[[123 132 130 129 129 128 131 126 132 132 132 127 130 127]
 [122 134 128 131 125 131 119 121 146 133 131 126 131 126]
 [126 130 127 131 127 131 123 123 125 129 135 132 127 127]
 [127 129 128 114 129 128 131 132 131 131 119 119 119 130]
 [127 129 131 132 128 127 129 126 126 128 134 131 133 125]
 [126 127 126 126 126 131 124 127 129 127 125 126 125 129]
 [125 131 131 132 128 126 128 123 137 130 130 129 134 125]
 [132 127 125 129 131 125 126 126 132 132 134 128 125 130]
 [138 125 126 126 129 127 130 137 120 124 119 129 126 130]
 [125 130 132 133 125 132 122 121 124 126 136 131 134 126]
 [133 124 127 132 130 123 132 130 127 124 127 131 135 127]
 [129 120 129 125 128 129 135 133 104 119 126 129 128 129]]	130

[[132 121 123 119 132 121 132 130 125]
 [125 124 123 126 122 122 130 129 121]
 [116 124 123 133 111 117 134 127 118]
 [111 138 132 139 110 126 111 121 113]
 [135 128 124 120 130 132 127 135 124]
 [132 123 127 124 136 127 130 125 133]
 [146 111 119 106 149 121 138 131 135]
 [124 130 128 130 125 127 124 126 121]
 [116 126 125 134 115 120 129 125 120]
 [126 127 124 126 128 122 125 125 115]]	123

[[133 113 125 129 134 120 125 126 120 124]
 [130 124 108 142 124 128 134 110 137 111]
 [120 109 139 116 131 115 119 153 139 122]
 [115 140 130 127 118 126 124 127 140 139]
 [122 124 126 149 112 137 115 141 133 108]]	125

[[110 139 126 116 120 133 142 126 138 135 132 138 123 127]
 [134 132 128 136 133 139 139 121 116 130 116 130 114 157]
 [146 125 129 139 133 122 121 134 118 126 125 121 129 139]
 [136 130 128 134 128 123 128 133 123 130 129 124 129 136]
 [127 126 126 116 126 124 120 132 137 123 130 130 131 109]]	126

[[124 130 122 126 126 127]
 [135 124 122 136 129 133]
 [153 156 141 151 102 117]
 [127 128 123 129 128 128]
 [151 132 145  99 115 150]
 [124 127 124 128 130 127]
 [107 125 116 137 139 130]]	122

[[135 148 130 134 125 122 129 130 131]
 [123 117 127 123 127 147 120 125 127]
 [123 125 126 127 145 116 129 146 130]
 [139 138 128 135 118 141 134 120 125]
 [128 101 124 122 132 126 142 130 125]]	130

[[121 146 127 141 134 107 126 147 115]
 [133 116 129 120 124 142 129 115 137]
 [132 118 129 121 125 140 129 117 136]
 [137 103 129 110 119 157 130 102 146]
 [136 106 130 112 121 154 130 105 145]
 [124 140 127 136 132 114 127 140 119]
 [130 121 129 123 126 136 129 121 133]
 [121 145 125 140 133 107 126 148 114]
 [134 112 131 116 123 147 130 109 142]
 [124 140 128 136 132 114 127 140 119]
 [131 121 130 123 127 136 129 119 134]]	127
---
[135 122  99 113 126 125] ⇒ 135
[142 151 126 137 153 146] ⇒ 142
[112 152 123 145 131 143 143] ⇒ 112
[127 120 124 125  99 117] ⇒ 127
[152 133 121 130] ⇒ 152
[135 134 133 104 149] ⇒ 135
[151 133 108 113  99] ⇒ 151
[147 151 133 116 132] ⇒ 147
[123 124 108 142 104] ⇒ 123
---
[[130 137 147 148]
 [106 138 146 117]
 [107 127 120 149]] 147

[[128 119 124 130 136 128]
 [107 115 124 129 126 121]
 [111 117 124 127 129 123]] 124

[[138 136 139 134]
 [142 136 135 138]
 [134 136 151 138]] 139

[[113 101 105 139]
 [116 123 156  99]
 [137 152 152 128]] 105

[[144 131 120 140 142 137]
 [112 130 106 141 120 134]
 [142 126 117 100 121 141]] 120

[[139 124 107 123 131 129]
 [119 144 120 133 125 154]
 [118 125 130 111 130 133]] 107

[[120 126 149 115]
 [126 122 132 137]
 [120 123 150 120]] 149
---
[[115 113 152 133 136 129 136]
 [128 126 124 127 129 127 126]
 [110 140 151 121 128 119 131]] => 128

[[148 151 135 147 106 119]
 [135 117 135 103 130 153]
 [122 111 122 103 139 105]] => 103

[[113 109 125 114 128 127]
 [120 130 130 127 133 127]
 [151 147 122 145 121 139]] => 145

[[114 123 102 141]
 [132 129 117 124]
 [118 115 123 108]] => 115

[[120 109 153 112]
 [113 113 129 134]
 [110 133 104 112]] => 133

[[129 146 116 105 141 112 138]
 [146 116 114 130 140 132 142]
 [108 145 144 128 111 125 112]] => 111

[[112 140 141 119]
 [148 108 133 133]
 [152 127 116 146]] => 127
---
[[135 103 131 132]
 [135 130 151 117]] -> 117

[[116 126 129 153 141]
 [126 131 133 148 142]
 [111 123 126 153 139]] -> 142

[[133 125 131 127 130]
 [122 107 105 117 134]
 [124 137 138 134 124]] -> 134

[[105 129 144 126]
 [139 145 137 132]
 [132 124 142 106]] -> 132

[[131 136 137 134 134 131]
 [154 143 136 137 140 139]
 [139 137 134 146 140 134]] -> 139

[[111 135 146 126 107]
 [136 101 128 155 133]
 [149 110 105 141 156]] -> 133

[[150 117 119 145 122]
 [150 122 120 147 124]
 [121 157 149 134 141]] -> 124
